Each row has a class, written as a number after it.
[-361  -61  244  430 -759  135  376   63 -589  180    7  141 -242 -597
 -606  198    1  349  636 -268   74 -592 -333 -237 -422 -381 -285  479
  331 -570 -476   77 -125] => 11
[ 425  221   53  -55 -485 -137 -164 -497 -731 -640 -183  -42 -333 -118
 -601 -490 -235   97  438  484  214   18  224  209  265 -403  283  580
   66 -666   42 -135  246] => 11
[-623  -50  137  349 -665  -48  490  271 -637   84  125  131  -80 -415
 -548   -1 -113  268  627 -210  -29 -469 -184  -53 -428 -555 -279  532
  461 -607 -391  109 -299] => 7
[ 468  271  146  -16 -416  -93 -244 -584 -664 -619 -150 -102 -341 -180
 -616 -478 -153  136  443  551  155  -34  186  137  194 -436  340  690
    8 -716  -23 -149  260] => 5
[ 428   53  317  168 -570  -32 -221 -549 -628 -482 -245 -167 -244 -261
 -516 -581  -78  110  461  452  317    2  -29   72  151 -301  220  461
   94 -594  146 -139  181] => 0
[ 376  279   63  -40 -439  -13 -185 -457 -754 -540 -100  -77 -370 -243
 -691 -424 -227  142  516  498  142 -124  200  159  225 -493  270  562
   81 -717  -15 -154  206] => 3
[ 409  202  147   45 -625  -16 -330 -550 -716 -496  -92  -10 -532 -249
 -488 -549 -301   25  499  383  162  -13  165  163  146 -448  374  718
  140 -565   88  -21  450] => 11
[ 266  203  294   76 -573 -143 -450 -555 -593 -529  -34   44 -439 -191
 -517 -474 -191  140  357  442  237 -163  -79  104   92 -474  251  899
    1 -449 -233  -98  332] => 10
[ 500  214  280  102 -556   -7 -231 -611 -619 -513 -140  -53 -373 -201
 -515 -498 -232   34  385  524  340  -80   34  113  206 -387  333  650
   69 -584    5 -113  287] => 4
[ 178  149  263   65 -527   -7 -362 -537 -666 -503  -40  -44 -475 -196
 -440 -445 -206   91  364  460  237 -207  -36   19   79 -428  221  842
   65 -520 -192 -146  244] => 3
[-380  -98  350  474 -772   99  434  126 -584  215   86  117 -230 -562
 -565  207 -150  364  623 -256  150 -593 -274 -228 -404 -298 -354  542
  389 -579 -450   71 -201] => 2
[ 187  111  360   45 -523  -64 -354 -574 -668 -557  -67  -77 -488 -244
 -384 -408 -205  186  399  467  183 -128  -70  -62   98 -334  204  780
   35 -569 -212 -166  211] => 3
[ 138  143  300   46 -495  -68 -382 -597 -657 -560  -47  -27 -467 -243
 -322 -421 -256  153  336  415  242 -198    5    9   91 -354  216  854
   41 -529 -230 -144  231] => 7
[-552   70  171  426 -670   64  259  236 -456   54  108  270 -112 -434
 -683  -58  -98  185  615 -158   -8 -332 -395  -59 -523 -629 -243  578
  347 -591 -441  192 -187] => 10
[-532  -56  220  384 -890  -26  376  213 -564   88   97  290 -163 -376
 -496   39  -90  235  554 -194    4 -348 -299  -95 -480 -567 -154  703
  393 -472 -410  167  -92] => 11
[-534  -32  279  365 -734  -13  287   73 -595   79   33  194 -178 -492
 -625   99  -26  386  617 -120   39 -429 -405 -150 -391 -563 -212  634
  324 -620 -487   98 -173] => 6
[-509    1  208  345 -790    0  311  159 -419   61   99  305 -273 -549
 -488  155  -70  354  678 -176  -40 -345 -259 -152 -423 -492 -192  679
  400 -625 -436  265  -46] => 7
[ 413  250  170  -43 -348  -40 -227 -589 -765 -612 -165  -94 -436 -180
 -574 -580 -200   56  507  512  220    7  240  134  245 -374  350  599
  125 -739   44 -137  228] => 7
[-211   12  406  421 -815  109  429   71 -467  184   59  138 -100 -497
 -588  195  -66  368  607 -103  195 -607 -286 -203 -419 -401 -251  523
  246 -614 -486   29 -199] => 4
[ 597  234  183   57 -598 -139 -329 -569 -559 -570 -120   25 -379 -155
 -574 -491 -282   65  407  529  332  -12  122  165  219 -419  298  713
   23 -528   44  -62  373] => 10
[-427  -70  365  401 -877   89  329   80 -654  163  139  174 -218 -637
 -560  165  -57  430  628 -306  -35 -605 -319 -182 -375 -343 -253  574
  343 -523 -481   91 -104] => 11
[-642   -8  236  427 -742   14  240  187 -461   26   95  168  -56 -386
 -540  -18  -44  312  575 -147   59 -385 -369  -43 -428 -584 -225  731
  378 -561 -516  134 -214] => 7
[-368 -118  253  441 -810 -100  385   89 -529  150  -59  153 -195 -602
 -603   99    1  422  618 -285  117 -533 -322 -170 -408 -377 -288  581
  355 -429 -486   69  -43] => 0
[ 338  143  238   68 -501   -2 -197 -538 -662 -492 -155 -112 -347 -273
 -603 -539 -123  164  573  450  109   14   -7   58  127 -443  206  535
  127 -758   37 -100   90] => 3
[-568   14  274  406 -761  -22  303  217 -519   20   74  139 -132 -413
 -590  -24 -107  297  679 -191    5 -361 -368  -34 -428 -607 -202  642
  373 -544 -412  117  -66] => 9
[-650  -36  174  447 -751  -20  300  280 -547   56   61  173  -29 -323
 -578   17  -86  261  572 -109  100 -342 -363  -22 -410 -657 -272  630
  368 -567 -424  135 -216] => 6
[-395 -131  210  460 -699   44  403   37 -707  241  -16  103 -219 -603
 -607  209   61  321  638 -283  149 -603 -313 -157 -338 -413 -374  555
  332 -528 -405   64 -157] => 6
[-398  -28  228  430 -777  -47  351  149 -458  134  135  347 -129 -403
 -543   33  -67  200  463  -57   99 -477 -324 -144 -545 -547 -202  724
  368 -455 -418  164 -155] => 10
[ 522  283  216   49 -578  -65 -336 -606 -655 -531 -152  -15 -498 -226
 -550 -475 -344  104  531  496  284  -20  156  150  214 -477  365  694
   84 -586   -3  -56  388] => 7
[-207   17  339  451 -795   86  398  141 -563  188   96  129 -164 -469
 -658  230   -6  397  628 -127  119 -662 -301 -273 -405 -443 -275  523
  329 -551 -456   53 -142] => 10
[ 371   72  207  166 -598  -70 -193 -502 -637 -495 -251 -113 -198 -297
 -657 -584 -132  171  555  406  209   66   17  114  197 -435  182  452
  143 -679   96  -83  104] => 0
[-612  -48  197  448 -804  -40  287  274 -551   10   -9  135  -80 -379
 -586   59  -18  292  656 -225   66 -224 -375   -1 -382 -586 -242  649
  370 -578 -415  191 -130] => 5
[-653  -56  271  430 -804  -79  253  245 -575   11   43  120  -47 -401
 -573   42  -69  258  626 -197  122 -284 -421   33 -322 -587 -252  629
  328 -493 -434  128 -185] => 1
[-541   25  170  314 -747    9  399  229 -606   74  128  180 -192 -447
 -637   33 -146  304  725 -207 -102 -384 -241    2 -427 -638 -234  548
  409 -595 -348  140  -96] => 8
[-305  -13  303  467 -773  177  405  103 -674  194  117  113 -164 -532
 -580  283  -53  336  636 -189  163 -701 -261 -253 -383 -433 -347  552
  357 -598 -466   57 -209] => 4
[-589  -65  126  367 -754 -105  459  277 -752  119  102  177  -79 -391
 -615 -110  -98  279  632 -215 -117 -373 -246   46 -428 -645 -212  542
  485 -487 -293   98 -175] => 8
[ 372  -30  178  205 -504   27  -99 -543 -627 -384 -259 -167 -251 -297
 -588 -565  -38   84  495  332  250   78  -23   33  159 -314  200  415
  184 -744  173 -104   32] => 2
[-270  -57  346  500 -801   78  352  140 -573  196   43  164 -162 -466
 -561  176  -82  330  540 -180  205 -672 -321 -283 -426 -239 -337  464
  307 -461 -543   37 -146] => 11
[-536  -59  240  342 -818  -34  297  149 -491   91   98  263 -186 -505
 -581   62 -102  291  575 -190  -33 -284 -339 -102 -471 -574 -137  685
  326 -530 -383  168 -122] => 2
[-412  -76  262  405 -872    0  308  136 -424   96  112  256 -145 -449
 -543  102 -159  234  550 -189  142 -309 -313 -114 -477 -469 -188  690
  329 -491 -345  162 -102] => 2
[-308  -33  302  485 -789  123  461  118 -556  251   89  205 -135 -460
 -609  126  -29  290  664 -136  155 -602 -270 -215 -489 -467 -320  610
  429 -665 -443  132 -265] => 4
[ 101   69  359   77 -537 -115 -462 -602 -683 -594  -29  -94 -418 -280
 -338 -363 -154  153  371  373  214 -137 -116  -26  155 -344  160  828
  -27 -499 -216 -146  214] => 1
[ 225  121  344   79 -539    6 -356 -614 -661 -477  -94  -39 -457 -243
 -465 -452 -134  101  387  402  212 -223 -106  -75   75 -419  276  804
   18 -514 -156 -167  294] => 9
[-582  -87  167  388 -786  -50  335  186 -518   72   52  267 -180 -412
 -534  147  -21  313  614 -207   74 -357 -333 -217 -479 -614 -261  684
  384 -572 -461  171 -134] => 6
[ 389  100  322  162 -541   44 -175 -586 -646 -414 -233 -127 -329 -285
 -612 -552  -82   99  539  402  219  -56  -87   28  182 -401  266  511
   99 -669   52 -133  180] => 9
[ 589  202  128   31 -558 -123 -375 -579 -566 -597  -86  -83 -388 -166
 -573 -454 -292   37  437  507  302   61  176  157  203 -391  320  682
   22 -548  145  -74  393] => 2
[-306  -96  332  471 -750   87  440  114 -607  246   65  167 -201 -513
 -608  223 -114  286  590 -201  202 -595 -282 -294 -489 -337 -320  508
  351 -531 -439   46 -234] => 2
[ 410   91  323  192 -536  -47 -113 -614 -635 -425 -291 -117 -284 -273
 -581 -505  -41  184  541  452  233    2 -110  -18  162 -445  241  505
  120 -719  -13 -139   36] => 1
[ 160   34  363  114 -586 -134 -328 -576 -532 -487  -99   -9 -343 -179
 -414 -359 -177  170  239  391  371 -183 -208   -6   47 -296  151  826
  -39 -439 -278 -194  147] => 2
[-607  -97  158  336 -730  -38  364  167 -503  147  130  280 -200 -503
 -518   29  -75  207  609 -181  -63 -457 -229 -122 -504 -549 -238  772
  351 -574 -418  176 -127] => 9
[ 567  222  116  108 -559   57 -307 -570 -595 -469 -132  -68 -342 -233
 -616 -465 -246    4  381  514  371 -133  113  191  266 -433  303  621
   23 -569  103  -99  327] => 10
[-492    0  279  385 -780   27  290  102 -432  124   84  276 -246 -526
 -434  103  -18  358  612 -103  -43 -412 -315 -192 -529 -566 -149  740
  359 -577 -454  196  -99] => 7
[ 449  250   89  -52 -387  -97 -174 -526 -657 -615 -155  -79 -327 -113
 -618 -501 -228   54  379  616  311 -156  264  131  175 -410  274  629
   51 -648    6 -199  239] => 0
[ 129  103  301   67 -584 -104 -361 -576 -653 -524  -45   26 -445 -323
 -398 -415 -261  165  404  341  121 -147  -56  -17   68 -439  217  856
   15 -502 -189 -117  288] => 9
[ 520  241  234   79 -553  -18 -343 -634 -648 -521 -155  -70 -436 -193
 -516 -503 -251   54  440  520  327  -65   93  121  203 -460  386  677
   66 -529   32 -109  356] => 7
[ 674  202  180  128 -609  -70 -256 -577 -530 -432 -153  -64 -398 -155
 -578 -473 -305    3  402  541  417  -39  142  157  151 -402  382  664
   58 -496  127 -105  404] => 2
[-538  -88  311  375 -822  -69  314  131 -515  106   88  271 -179 -440
 -520   96  -45  251  633 -158   44 -345 -336 -178 -461 -546 -240  762
  320 -543 -470  176 -196] => 1
[-463  -14  197  363 -841  -46  319  210 -604   80  143  328 -206 -417
 -600   58 -137  218  670 -128   44 -392 -186 -126 -533 -594 -237  738
  449 -518 -344  224  -81] => 0
[ 423  137  240  117 -510 -106 -159 -548 -677 -542 -205 -120 -310 -209
 -567 -563 -116  126  562  433  148  122   27  122  145 -381  242  556
  148 -750  119  -46  161] => 5
[-607  -95  271  405 -766   13  303  161 -417   19   54  145  -35 -457
 -586   22  -74  302  540 -200   89 -256 -471  -16 -391 -426 -244  594
  322 -591 -388  117 -234] => 2
[-486   16  147  390 -751  -33  288  118 -502   66   77  279 -150 -426
 -515   38   -4  232  557  -92   24 -370 -332  -21 -484 -670 -205  792
  336 -534 -412  181 -122] => 4
[-293  -39  301  521 -734   21  355   86 -647  186    0  217 -188 -594
 -610  115  -84  372  631 -238  134 -539 -303 -258 -384 -300 -295  493
  404 -481 -508   95 -161] => 7
[ 391  262  148  -48 -385  -61 -207 -588 -692 -583 -186  -69 -371 -182
 -634 -490 -216   81  445  558  214 -110  137  153  226 -492  318  651
  -22 -674  -33 -211  249] => 9
[-597  -74   83  366 -759   39  471  290 -657  165  113  168  -94 -441
 -619  -55 -114  185  632 -229  -77 -387 -179   12 -423 -668 -169  510
  456 -539 -266  121 -160] => 8
[ 330  258  196   -3 -421  -19 -307 -604 -775 -605 -157  -87 -454 -270
 -576 -492 -212  112  491  473  144    7  124  170  195 -434  340  714
   43 -731  -14 -110  285] => 5
[ 420   -6  270  215 -629  -74 -111 -514 -664 -455 -298 -158 -262 -238
 -503 -602  -44  147  530  338  201  160  -50   69  202 -272  232  416
  196 -658  156  -75  152] => 11
[-738  -69  137  385 -725   50  293  300 -557   38   93  131  -42 -423
 -540   -6  -80  186  550 -138   77 -407 -261    5 -458 -617 -268  628
  373 -548 -362  125 -201] => 0
[ 496  275  163    5 -493  -86 -264 -563 -722 -585 -183  -34 -335 -200
 -639 -484 -198  128  492  497  272    7  180  182  252 -470  358  593
   57 -615   23 -131  265] => 7
[ 163  137  383   61 -510 -108 -359 -642 -681 -574 -104  -29 -468 -206
 -477 -412 -205  227  390  447  215 -112 -141  -84  122 -403  218  821
   44 -594 -274 -156  212] => 6
[ 247  147  341   23 -580 -257 -405 -579 -628 -594  -47   29 -376 -135
 -507 -419 -150  254  437  426  165  -56  -99  -47   36 -464  188  839
   -3 -536 -219 -112  237] => 6
[ 410  111  306  105 -501  -32 -208 -609 -626 -483 -249 -152 -344 -256
 -562 -541  -37  227  564  460  128   46  -64   62  156 -407  225  481
   82 -704   52 -145  175] => 8
[ 496  109  275   91 -547  -87 -215 -581 -612 -530 -182 -142 -282 -250
 -537 -427 -131  114  525  456  294    6   50   62  254 -327  189  495
   25 -672   92 -110  150] => 1
[-601  -44  100  473 -803   17  411  342 -746  129   82  130  -27 -491
 -579   -9 -173  237  640 -243   28 -376 -227   73 -360 -670 -234  507
  494 -560 -278  167 -209] => 4
[ 218  113  325   74 -600 -145 -414 -558 -625 -547  -65   -7 -380 -135
 -406 -458 -156  132  331  483  249  -98 -131   18   25 -445  227  877
  -12 -422 -199 -163  229] => 3
[ 391  269  175  -29 -441  -43 -233 -587 -751 -549 -164  -11 -481 -202
 -663 -476 -224  132  573  524  152   -5  147  163  191 -542  300  634
   81 -711  -40 -133  275] => 8
[-668  -78  223  366 -831   -6  325  278 -560  -21    6  158 -104 -310
 -498   37  -19  249  591 -182   15 -208 -390  -96 -441 -638 -180  577
  372 -547 -381  145 -166] => 11
[-703  -62  151  441 -751   70  407  285 -394   74  -11  138  -34 -457
 -577   -2  -44  264  555 -203  114 -403 -381   -6 -437 -558 -258  567
  380 -568 -445  110 -173] => 0
[ 386  229   12    1 -528  -25 -212 -506 -682 -571 -132  -16 -349 -170
 -625 -465 -238   61  454  434  195  -52  199  226  256 -483  257  646
   68 -659   -4  -95  258] => 11
